Below is a small trained network, with its code and all its weights. Each question gives an input and a class and asks what happens when units are switched off, that is, made to give their printed mean instead of their output.

import numpy as np


def w(rows, s, z=0):
    codes = np.array(rows[::2]) - 128.0
    scale = np.full(codes.shape[1], s)
    scale[-1] = z or s
    return codes * scale


def norm(h):
    return h / np.sqrt((h * h).mean(-1, keepdims=True) + 1e-5)


def f(y):
    return np.maximum(y, 0)


def log_softmax(a):
    a = a - a.max(-1, keepdims=True)
    return a - np.log(np.exp(a).sum(-1, keepdims=True))


def net(x, mask):
    res = np.array(x, float).reshape(1, 6) / 4 @ E
    u = 0
    for l in range(4):
        y = f(norm(res) @ A[l][:, :-1].T + A[l][:, -1])
        res = res + np.where(mask[u : u + 5], y, B[l][:, -1]) @ B[l][:, :-1]
        u += 5
    return log_softmax(norm(res)[-1] @ U[:, :-1].T + U[:, -1])


A, B = {}, {}
E = w([
[133,135,82,40,186,133,78,40,163,108,67,66],'x0',
[184,120,126,60,71,174,66,103,128,173,167,119],'x1',
[151,171,149,87,16,160,160,102,38,183,132,174],'x2',
[118,74,127,82,62,127,140,194,46,12,180,158],'x3',
[147,50,124,77,138,162,101,199,38,59,183,142],'x4',
[186,1,169,109,135,131,164,108,168,146,135,61],'x5',
],0.0084)
A[0] = w([
[103,169,83,203,213,70,177,203,183,111,74,169,58],'L0N0',
[130,251,139,145,113,135,94,3,206,172,78,45,112],'L0N1',
[126,90,115,205,166,73,145,12,159,74,153,201,54],'L0N2',
[106,224,84,110,95,100,113,43,208,154,66,200,55],'L0N3',
[216,86,164,155,160,120,130,81,206,209,90,107,2],'L0N4',
],0.0059,0.0042)
B[0] = w([
[54,131,163,133,120,154,193,105,219,12,180,118,196],'L0N0',
[173,164,121,168,155,147,118,140,115,187,14,91,254],'L0N1',
[74,136,111,103,95,127,82,180,161,177,139,113,154],'L0N2',
[187,191,147,102,137,90,96,132,162,89,27,134,200],'L0N3',
[152,84,132,46,144,78,220,172,190,136,147,154,192],'L0N4',
],0.011,0.0082)
A[1] = w([
[154,2,25,74,182,100,90,132,130,130,104,66,98],'L1N0',
[111,50,131,102,144,114,148,112,194,108,102,156,22],'L1N1',
[85,91,111,113,113,145,129,95,146,183,116,125,5],'L1N2',
[103,137,117,102,62,139,176,159,157,150,111,119,184],'L1N3',
[164,78,48,145,160,114,183,67,171,224,168,115,13],'L1N4',
],0.0073,0.0022)
B[1] = w([
[168,82,193,149,172,194,171,27,94,94,233,64,254],'L1N0',
[72,109,87,69,99,136,10,181,100,196,200,108,209],'L1N1',
[63,67,109,153,115,27,253,81,165,139,60,128,137],'L1N2',
[125,187,111,54,164,176,137,75,85,214,167,218,209],'L1N3',
[104,62,208,57,147,122,191,227,115,198,119,137,191],'L1N4',
],0.0073,0.0053)
A[2] = w([
[88,128,126,160,157,107,102,131,129,96,128,99,3],'L2N0',
[146,149,115,178,80,120,126,72,142,138,51,86,67],'L2N1',
[170,108,144,99,113,169,82,141,80,66,147,81,58],'L2N2',
[154,137,104,157,2,136,145,145,29,130,131,207,85],'L2N3',
[152,151,120,119,78,130,150,169,69,105,133,184,104],'L2N4',
],0.0083,0.0039)
B[2] = w([
[96,144,120,144,65,138,142,139,136,116,111,119,148],'L2N0',
[176,125,161,112,146,129,25,126,95,85,86,130,210],'L2N1',
[195,171,123,136,164,103,75,3,64,54,189,64,203],'L2N2',
[215,136,164,155,25,18,229,170,177,94,68,244,253],'L2N3',
[148,91,137,117,102,112,94,74,162,89,113,254,219],'L2N4',
],0.0098,0.0059)
A[3] = w([
[1,165,116,205,186,159,163,191,165,18,88,162,65],'L3N0',
[120,222,57,154,122,138,117,76,110,208,74,92,2],'L3N1',
[149,134,130,107,122,192,86,90,75,111,157,71,49],'L3N2',
[4,144,107,150,117,126,67,205,158,34,139,103,18],'L3N3',
[82,130,213,164,245,126,133,118,133,82,148,144,63],'L3N4',
],0.0077,0.0012)
B[3] = w([
[80,135,33,174,64,56,80,174,87,169,172,118,254],'L3N0',
[110,192,103,92,118,102,26,142,183,122,47,43,205],'L3N1',
[61,86,82,136,186,200,102,132,147,72,87,90,183],'L3N2',
[103,152,109,245,99,176,204,119,104,176,153,85,214],'L3N3',
[120,155,104,154,69,123,93,137,72,172,175,138,207],'L3N4',
],0.011,0.0064)
U = w([
[141,68,129,109,157,193,114,65,61,39,197,80,41],'0',
[174,124,157,122,68,102,151,129,96,71,123,250,160],'1',
[161,193,120,113,150,127,72,146,149,144,13,99,226],'2',
[146,59,186,84,140,155,181,173,152,207,136,95,7],'3',
[52,155,72,205,96,115,128,157,116,121,181,104,150],'4',
],0.015,0.0017)

Each question gives the input, the list of numbers given to net, and the class t.
The units are the neurons (one row each of A and B). Each row of codes is followed by its name. A weight is (code - 128) times the scale printed after its matrix; where a second scale follows, it is the last column's (A, B and U).
mask holds one flag per neuron, layer by layer. A switched-off neuron (its flag False) gives its mean, the last column of its row in B, instead of its output. The means were averaged over made-up inputs and are rounded, as every weight is.
A unit's drop is (log p(t) with every unit on - log p(t) with that unit switched off) / (log p(t) with every unit on - log p(t) with every unit switched off).
The circuit of an input: a set's keep is (log p(t) with only the set's units on - log p(t) with every unit switched off) / (log p(t) with every unit on - log p(t) with every unit switched off). Starting from the 12 units with the biggest drops (on a tie, the unit counted first), units are removed one at a time, each time the one whose removal leaves the highest keep (on an exact tie, the one counted first), for as long as the keep stays at least 0.8.
circuit, biggest first: the units of the circuit, biggest drop first
unit that matters most: the unit with the biggest drop
k most important neurons: the k neurons with the biggest drops, biggest first
top k neurons in layer l: the k neurons of layer l with the biggest drops, biggest first
drop of u: that unit's drop, to one decimal
input [4,-1,-4,1,-1,-4], class 4: unit that matters most -> L0N0
input [-8,-8,-6,-8,-3,8], class 4: circuit, biggest first -> [L0N0; L3N0]
input [7,5,7,0,-2,8], class 3: circuit, biggest first -> [L1N4; L0N3]
input [-2,-6,-3,-5,-5,6], class 3: circuit, biggest first -> [L0N4; L1N4]
input [5,1,-4,-7,-2,6], class 3: circuit, biggest first -> [L0N4; L1N4]
input [0,-1,-6,2,-7,4], class 3: top 3 neurons in layer 0 -> [L0N4; L0N1; L0N3]
input [2,8,-2,2,-6,4], class 3: 2 most important neurons -> [L0N4; L1N4]
input [8,-8,-7,0,-6,-8], class 4: top 2 neurons in layer 3 -> [L3N0; L3N3]
input [4,0,7,2,8,2], class 0: 3 most important neurons -> [L2N2; L1N0; L3N2]
input [-3,-3,-1,0,5,2], class 0: 2 most important neurons -> [L0N0; L2N2]
input [-3,1,-1,-6,-6,6], class 3: 3 most important neurons -> [L0N4; L1N4; L2N2]
input [-3,3,-3,-8,-2,5], class 3: drop of L0N4 -> 1.1
input [5,-6,8,-3,7,-8], class 1: drop of L0N1 -> 0.3
input [0,-2,5,-8,3,5], class 3: top neuron in layer 0 -> [L0N4]
input [-4,-2,0,-6,0,1], class 3: drop of L0N4 -> 1.4
